Below is a small trained network, with its code and all its weights. Each question gives an input and a target symbol and asks what happens when units are switched off, that is, made to give their printed mean instead of their output.

import numpy as np


def w(rows, s, z=0):
    codes = np.array(rows[::2]) - 128.0
    scale = np.full(codes.shape[1], s)
    scale[-1] = z or s
    return codes * scale


def f(y):
    return y / 2 * (1 + np.tanh(0.7978845608 * (y + 0.044715 * y**3)))


def softmax(a):
    e = np.exp(a - a.max(-1, keepdims=True))
    return e / e.sum(-1, keepdims=True)


def log_softmax(a):
    a = a - a.max(-1, keepdims=True)
    return a - np.log(np.exp(a).sum(-1, keepdims=True))


def net(x, mask):
    ids = ['ΞΠΨΩαβγδεζθλμτφ'.index(c) for c in x.split()]
    T = len(ids)
    res = E[ids] + P[:T]
    u = 0
    for l in range(3):
        r = res
        for j in range(3):
            rows = slice(3 * j, 3 * j + 3)
            q, k, v = (r @ M[l][rows].T for M in (Q, K, V))
            z = softmax(np.where(np.tri(T) > 0, q @ k.T / 3**0.5, -1e9)) @ v
            o = O[l][rows]
            res = res + np.where(mask[u + j], z, o[:, -1]) @ o[:, :-1]
        u += 3
        y = f(res @ A[l][:, :-1].T + A[l][:, -1])
        res = res + np.where(mask[u : u + 8], y, B[l][:, -1]) @ B[l][:, :-1]
        u += 8
    return log_softmax(res[-1] @ U[:, :-1].T + U[:, -1])


Q, K, V, O, A, B = {}, {}, {}, {}, {}, {}
E = w([
[100,116,108,91],'Ξ',
[28,214,127,133],'Π',
[217,64,122,95],'Ψ',
[95,135,168,89],'Ω',
[53,54,122,174],'α',
[52,64,88,205],'β',
[162,76,141,57],'γ',
[94,245,204,223],'δ',
[153,136,81,142],'ε',
[229,108,88,74],'ζ',
[97,71,154,200],'θ',
[114,91,65,123],'λ',
[156,119,41,130],'μ',
[184,45,115,88],'τ',
[141,131,235,174],'φ',
],0.011)
P = w([
[55,105,135,5],'0',
[254,229,108,168],'1',
[231,246,114,135],'2',
[142,98,161,184],'3',
[165,114,152,185],'4',
[147,94,171,184],'5',
[133,75,177,181],'6',
[135,76,173,186],'7',
[152,86,174,186],'8',
[147,75,175,181],'9',
],0.0045)
Q[0] = w([
[114,133,136,123],'L0H1',
[145,141,127,144],'L0H1',
[150,123,110,125],'L0H1',
[134,126,139,75],'L0H2',
[104,112,123,73],'L0H2',
[218,154,154,156],'L0H2',
[159,160,98,152],'L0H3',
[156,251,121,110],'L0H3',
[134,181,162,161],'L0H3',
],0.011)
K[0] = w([
[111,135,130,137],'L0H1',
[114,124,119,119],'L0H1',
[159,134,103,141],'L0H1',
[120,110,114,63],'L0H2',
[161,76,75,84],'L0H2',
[2,152,208,115],'L0H2',
[38,132,186,79],'L0H3',
[30,185,97,17],'L0H3',
[39,107,41,98],'L0H3',
],0.0072)
V[0] = w([
[81,113,136,34],'L0H1',
[114,122,66,58],'L0H1',
[136,110,43,132],'L0H1',
[100,117,108,211],'L0H2',
[234,138,92,138],'L0H2',
[253,175,75,85],'L0H2',
[179,200,64,72],'L0H3',
[27,39,116,77],'L0H3',
[97,122,93,43],'L0H3',
],0.0038)
O[0] = w([
[71,141,98,58,150],'L0H1',
[104,110,140,50,52],'L0H1',
[132,111,169,89,1],'L0H1',
[148,104,177,167,106],'L0H2',
[195,174,104,129,18],'L0H2',
[216,183,77,101,1],'L0H2',
[188,154,98,68,53],'L0H3',
[2,148,173,65,127],'L0H3',
[101,170,124,59,101],'L0H3',
],0.004,0.0004)
A[0] = w([
[66,197,213,147,111],'L0N1',
[60,161,206,159,128],'L0N2',
[34,150,228,163,9],'L0N3',
[52,135,60,42,161],'L0N4',
[52,146,139,181,243],'L0N5',
[125,1,210,80,249],'L0N6',
[51,110,68,177,184],'L0N7',
[68,99,59,45,139],'L0N8',
],0.0073,0.002)
B[0] = w([
[176,231,135,118,203],'L0N1',
[163,214,146,163,206],'L0N2',
[204,255,155,145,198],'L0N3',
[49,187,64,106,153],'L0N4',
[120,188,127,229,220],'L0N5',
[149,24,204,115,253],'L0N6',
[99,153,78,229,170],'L0N7',
[59,156,36,104,147],'L0N8',
],0.007,0.0031)
Q[1] = w([
[93,52,166,189],'L1H1',
[163,9,161,109],'L1H1',
[51,162,111,190],'L1H1',
[180,163,143,137],'L1H2',
[153,133,95,121],'L1H2',
[139,142,121,174],'L1H2',
[106,95,77,133],'L1H3',
[160,165,188,110],'L1H3',
[132,132,113,133],'L1H3',
],0.011)
K[1] = w([
[237,114,109,199],'L1H1',
[254,26,71,103],'L1H1',
[138,246,165,216],'L1H1',
[86,82,133,112],'L1H2',
[115,139,105,97],'L1H2',
[156,68,96,117],'L1H2',
[114,84,137,161],'L1H3',
[170,192,114,60],'L1H3',
[140,118,115,136],'L1H3',
],0.0084)
V[1] = w([
[128,115,163,93],'L1H1',
[189,111,1,227],'L1H1',
[134,127,7,193],'L1H1',
[181,97,51,153],'L1H2',
[159,148,135,118],'L1H2',
[82,136,109,106],'L1H2',
[150,146,152,77],'L1H3',
[65,113,164,120],'L1H3',
[124,109,159,156],'L1H3',
],0.0068)
O[1] = w([
[133,130,110,152,72],'L1H1',
[84,129,254,80,88],'L1H1',
[71,117,199,68,95],'L1H1',
[93,146,188,103,6],'L1H2',
[133,140,121,129,151],'L1H2',
[98,105,111,131,164],'L1H2',
[135,157,110,156,137],'L1H3',
[154,110,95,140,97],'L1H3',
[155,129,132,115,108],'L1H3',
],0.0095,0.0013)
A[1] = w([
[202,185,167,151,12],'L1N1',
[63,67,164,144,220],'L1N2',
[192,10,79,114,49],'L1N3',
[234,125,218,175,109],'L1N4',
[163,15,176,152,155],'L1N5',
[188,74,124,2,120],'L1N6',
[201,185,134,134,2],'L1N7',
[84,208,106,171,70],'L1N8',
],0.0077,0.005)
B[1] = w([
[118,46,121,48,176],'L1N1',
[136,84,114,199,197],'L1N2',
[118,153,201,2,169],'L1N3',
[88,80,23,108,253],'L1N4',
[142,221,78,148,212],'L1N5',
[111,222,76,19,157],'L1N6',
[107,32,151,59,148],'L1N7',
[210,151,83,79,179],'L1N8',
],0.0074,0.006)
Q[2] = w([
[112,99,155,2],'L2H1',
[102,131,120,199],'L2H1',
[56,131,165,203],'L2H1',
[100,148,133,37],'L2H2',
[74,138,116,225],'L2H2',
[17,151,157,187],'L2H2',
[140,136,60,103],'L2H3',
[118,109,168,219],'L2H3',
[94,149,157,146],'L2H3',
],0.0085)
K[2] = w([
[2,159,63,132],'L2H1',
[214,123,198,144],'L2H1',
[206,124,223,195],'L2H1',
[47,190,72,92],'L2H2',
[137,57,208,165],'L2H2',
[78,72,218,192],'L2H2',
[164,51,116,112],'L2H3',
[122,192,225,143],'L2H3',
[72,153,141,90],'L2H3',
],0.0076)
V[2] = w([
[163,255,147,77],'L2H1',
[143,149,118,19],'L2H1',
[165,193,180,203],'L2H1',
[80,178,69,133],'L2H2',
[94,145,90,146],'L2H2',
[199,173,183,108],'L2H2',
[78,225,133,129],'L2H3',
[149,178,194,197],'L2H3',
[163,201,160,130],'L2H3',
],0.0082)
O[2] = w([
[2,178,112,76,178],'L2H1',
[14,150,161,188,186],'L2H1',
[156,192,84,36,51],'L2H1',
[114,71,92,64,254],'L2H2',
[140,99,124,87,202],'L2H2',
[112,182,52,194,56],'L2H2',
[146,51,85,132,151],'L2H3',
[32,96,74,73,16],'L2H3',
[63,68,121,132,111],'L2H3',
],0.0075,0.0053)
A[2] = w([
[189,127,63,231,76],'L2N1',
[117,171,49,46,1],'L2N2',
[199,62,165,50,113],'L2N3',
[92,54,89,226,88],'L2N4',
[158,140,175,9,108],'L2N5',
[166,30,69,150,31],'L2N6',
[63,86,253,39,94],'L2N7',
[106,1,169,133,80],'L2N8',
],0.0071,0.0077)
B[2] = w([
[55,121,98,212,212],'L2N1',
[246,155,254,223,191],'L2N2',
[161,166,139,29,253],'L2N3',
[106,236,157,108,203],'L2N4',
[8,135,192,146,190],'L2N5',
[60,250,144,106,190],'L2N6',
[98,27,92,213,198],'L2N7',
[200,161,189,152,204],'L2N8',
],0.0081,0.0037)
U = w([
[86,126,111,127,120],'Ξ',
[109,236,167,115,114],'Π',
[69,63,66,104,127],'Ψ',
[122,147,110,93,123],'Ω',
[160,145,110,96,102],'α',
[168,103,186,126,134],'β',
[105,104,149,39,108],'γ',
[111,132,169,173,80],'δ',
[84,125,174,135,110],'ε',
[159,148,112,96,118],'ζ',
[144,95,2,114,254],'θ',
[133,100,143,133,114],'λ',
[200,137,110,186,162],'μ',
[127,63,169,169,108],'τ',
[114,159,101,186,89],'φ',
],0.0084,0.0057)

Each question gives the input, a string of symbols that net reads in full, and the target symbol t.
The units are the heads (3 rows each of Q, K, V and O) and the neurons (one row each of A and B). Each row of codes is followed by its name. A weight is (code - 128) times the scale printed after its matrix; where a second scale follows, it is the last column's (O, A, B and U).
mask holds one flag per unit, layer by layer, with each layer's heads first. A switched-off unit (its flag False) gives its mean, the last column of its rows in O or B, instead of its output. The means were averaged over made-up inputs and are rounded, as every weight is.
A unit's drop is (log p(t) with every unit on - log p(t) with that unit switched off) / (log p(t) with every unit on - log p(t) with every unit switched off).
most important unit: the unit with the biggest drop
k most important neurons: the k neurons with the biggest drops, biggest first
top k neurons in layer l: the k neurons of layer l with the biggest drops, biggest first
heads that matter: for each layer, one digit per head in row order, 1 if its drop is at least 0.15 and else 0, layers parted by /
input ζ τ ζ Ω Ω φ φ τ τ, target Ψ: heads that matter : 010 / 000 / 100
input Π ε φ λ Π φ β Ψ δ γ, target ε: 2 most important neurons : [L2N2 L1N3]
input λ Ω τ, target μ: top neuron in layer 0 : [L0N7]
input ζ Ω μ δ μ φ Ξ α γ, target Ψ: 4 most important neurons : [L1N6 L1N3 L2N7 L1N4]
input λ β Π β ζ Ψ, target μ: top 2 neurons in layer 0 : [L0N8 L0N3]
input Π μ β δ Ω ζ Ω φ δ, target ε: 2 most important neurons : [L2N2 L1N1]
input θ Ξ Ω Ω Ξ, target θ: top 2 neurons in layer 1 : [L1N1 L1N7]
input ζ Ω Ω λ ζ μ φ θ β, target φ: heads that matter : 000 / 100 / 000
input γ Ξ φ τ φ Π Ψ β, target Π: heads that matter : 000 / 100 / 001
input μ β μ ζ ζ β, target β: top 2 neurons in layer 1 : [L1N2 L1N6]
input φ Ω ζ Ω φ β γ, target Π: 2 most important neurons : [L1N3 L1N6]
input ε Π β Ω Π, target Π: 2 most important neurons : [L1N8 L0N1]
input φ Ω δ Ω Ψ, target Π: 3 most important neurons : [L1N3 L1N6 L1N5]
input ζ Ω λ Ψ δ β δ, target Ψ: 3 most important neurons : [L1N1 L1N4 L1N7]
input δ θ α β α Ω, target γ: heads that matter : 000 / 100 / 101
input Ω ε φ, target θ: heads that matter : 000 / 100 / 000
input λ Ω α θ δ, target μ: 3 most important neurons : [L1N8 L1N4 L0N1]
input Ω γ γ, target γ: most important unit : L1H1
input μ μ Ω, target τ: 2 most important neurons : [L2N7 L0N8]
input Ω Ω φ φ φ Ω λ, target μ: top 3 neurons in layer 1 : [L1N4 L1N1 L1N7]
input β λ φ, target γ: top 4 neurons in layer 1 : [L1N4 L1N1 L1N2 L1N7]
input λ φ Ω Ω Π λ γ, target μ: heads that matter : 000 / 110 / 111
input Ω μ φ β λ Π δ δ γ, target γ: most important unit : L1N3
input Ω Ω α β Π δ, target γ: heads that matter : 000 / 100 / 010
input β ζ Ω φ φ λ Ω α, target φ: heads that matter : 001 / 100 / 000
input μ Ψ φ, target τ: top 2 neurons in layer 0 : [L0N8 L0N4]
input φ Ω Ω, target μ: most important unit : L1H1
input Ω Ψ Ω τ, target γ: top 2 neurons in layer 2 : [L2N3 L2N5]
